Here is a tiny trained network, its code and every weight. The questions are about switching its units off for an input and a target symbol, where a switched-off unit gives its printed mean instead of its output.

import numpy as np


def w(rows, s, z=0):
    codes = np.array(rows[::2]) - 128.0
    scale = np.full(codes.shape[1], s)
    scale[-1] = z or s
    return codes * scale


def f(y):
    return y / 2 * (1 + np.tanh(0.7978845608 * (y + 0.044715 * y**3)))


def softmax(a):
    e = np.exp(a - a.max(-1, keepdims=True))
    return e / e.sum(-1, keepdims=True)


def log_softmax(a):
    a = a - a.max(-1, keepdims=True)
    return a - np.log(np.exp(a).sum(-1, keepdims=True))


def net(x, mask):
    ids = ['ΓΞΦαβεζλμτω'.index(c) for c in x.split()]
    T = len(ids)
    res = E[ids] + P[:T]
    q, k, v = (res @ M[0].T for M in (Q, K, V))
    z = softmax(np.where(np.tri(T) > 0, q @ k.T / 3**0.5, -1e9)) @ v
    res = res + np.where(mask[0], z, O[0][:, -1]) @ O[0][:, :-1]
    y = f(res @ A[0][:, :-1].T + A[0][:, -1])
    res = res + np.where(mask[1:9], y, B[0][:, -1]) @ B[0][:, :-1]
    return log_softmax(res[-1] @ U[:, :-1].T + U[:, -1])


Q, K, V, O, A, B = {}, {}, {}, {}, {}, {}
E = w([
[110,73,136,79,91,252],'Γ',
[228,133,140,113,74,97],'Ξ',
[101,134,203,121,112,235],'Φ',
[122,108,187,103,200,131],'α',
[128,119,120,63,154,192],'β',
[66,99,104,204,170,96],'ε',
[149,96,44,79,63,117],'ζ',
[187,173,139,167,168,252],'λ',
[119,28,98,215,119,140],'μ',
[181,210,198,115,169,180],'τ',
[24,121,69,179,72,69],'ω',
],0.018)
P = w([
[17,109,76,111,131,202],'0',
[146,87,73,19,219,130],'1',
[116,66,88,11,191,122],'2',
[79,60,55,10,152,108],'3',
[102,32,237,129,197,124],'4',
[146,62,189,3,141,32],'5',
],0.0066)
Q[0] = w([
[128,83,158,109,138,164],'h0',
[72,3,37,80,193,197],'h0',
[185,161,117,244,60,145],'h0',
],0.0053)
K[0] = w([
[24,170,69,241,226,194],'h0',
[93,119,198,199,14,193],'h0',
[254,119,152,177,229,65],'h0',
],0.0044)
V[0] = w([
[68,89,127,169,107,56],'h0',
[242,118,61,144,254,122],'h0',
[52,87,229,227,208,128],'h0',
],0.0075)
O[0] = w([
[186,173,88,92,172,74,141],'h0',
[8,225,115,122,73,137,110],'h0',
[136,207,11,59,126,148,254],'h0',
],0.012,0.0054)
A[0] = w([
[86,132,99,143,140,52,141],'n0',
[111,116,165,48,190,62,60],'n1',
[88,164,155,103,134,141,90],'n2',
[133,66,99,45,113,141,241],'n3',
[138,72,69,137,139,147,151],'n4',
[138,126,175,151,89,77,254],'n5',
[106,127,129,147,66,92,32],'n6',
[144,197,161,90,98,254,121],'n7',
],0.0097,0.0012)
B[0] = w([
[233,136,129,122,254,125,193],'n0',
[102,94,101,169,26,172,192],'n1',
[97,109,66,103,87,200,151],'n2',
[111,197,195,115,146,165,254],'n3',
[143,137,235,235,194,109,217],'n4',
[5,153,77,73,149,114,133],'n5',
[187,37,93,162,52,159,122],'n6',
[162,92,112,57,56,18,245],'n7',
],0.0071,0.0079)
U = w([
[82,94,212,111,166,67,187],'Γ',
[79,155,202,178,86,41,240],'Ξ',
[146,104,94,73,174,142,255],'Φ',
[41,78,58,129,124,240,115],'α',
[52,118,122,89,167,140,58],'β',
[138,123,121,118,201,104,88],'ε',
[150,45,120,132,146,158,18],'ζ',
[114,37,49,150,83,143,131],'λ',
[167,98,128,217,111,184,220],'μ',
[147,172,125,95,166,102,153],'τ',
[254,51,121,147,133,88,29],'ω',
],0.0084,0.0018)

Each question gives the input, a string of symbols that net reads in full, and the target symbol t.
The units are the heads (3 rows each of Q, K, V and O) and the neurons (one row each of A and B). Each row of codes is followed by its name. A weight is (code - 128) times the scale printed after its matrix; where a second scale follows, it is the last column's (O, A, B and U).
mask holds one flag per unit, heads first, then neurons. A switched-off unit (its flag False) gives its mean, the last column of its rows in O or B, instead of its output. The means were averaged over made-up inputs and are rounded, as every weight is.
A unit's drop is (log p(t) with every unit on - log p(t) with that unit switched off) / (log p(t) with every unit on - log p(t) with every unit switched off).
The circuit of an input: a set's keep is (log p(t) with only the set's units on - log p(t) with every unit switched off) / (log p(t) with every unit on - log p(t) with every unit switched off). Starting from all 9 units, units are removed one at a time, each time the one whose removal leaves the highest keep (on an exact tie, the one counted first), for as long as the keep stays at least 0.8.
units of the circuit, in order: the units of the circuit, biggest drop first
k most important neurons: the k neurons with the biggest drops, biggest first
drop of u: that unit's drop, to one decimal
input ε ω β μ ω ε, target ω: 2 most important neurons : n0, n1
input ε ε ζ, target τ: units of the circuit, in order : n3, h0
input Φ ε ω λ, target ω: units of the circuit, in order : n7, h0
input λ Ξ ζ, target α: units of the circuit, in order : h0, n7
input λ α ε, target α: 2 most important neurons : n7, n2
input λ ε μ, target α: most important neuron : n7
input ω β λ, target ω: 2 most important neurons : n7, n3
input ε ε Φ ε Φ, target Φ: 2 most important neurons : n7, n4
input λ λ λ ε ε, target α: 3 most important neurons : n7, n2, n4
input ε λ λ λ α, target α: drop of n2 : 0.2
input ε ε ε, target τ: drop of n5 : 0.0
input ζ τ α, target Γ: drop of n5 : 0.1
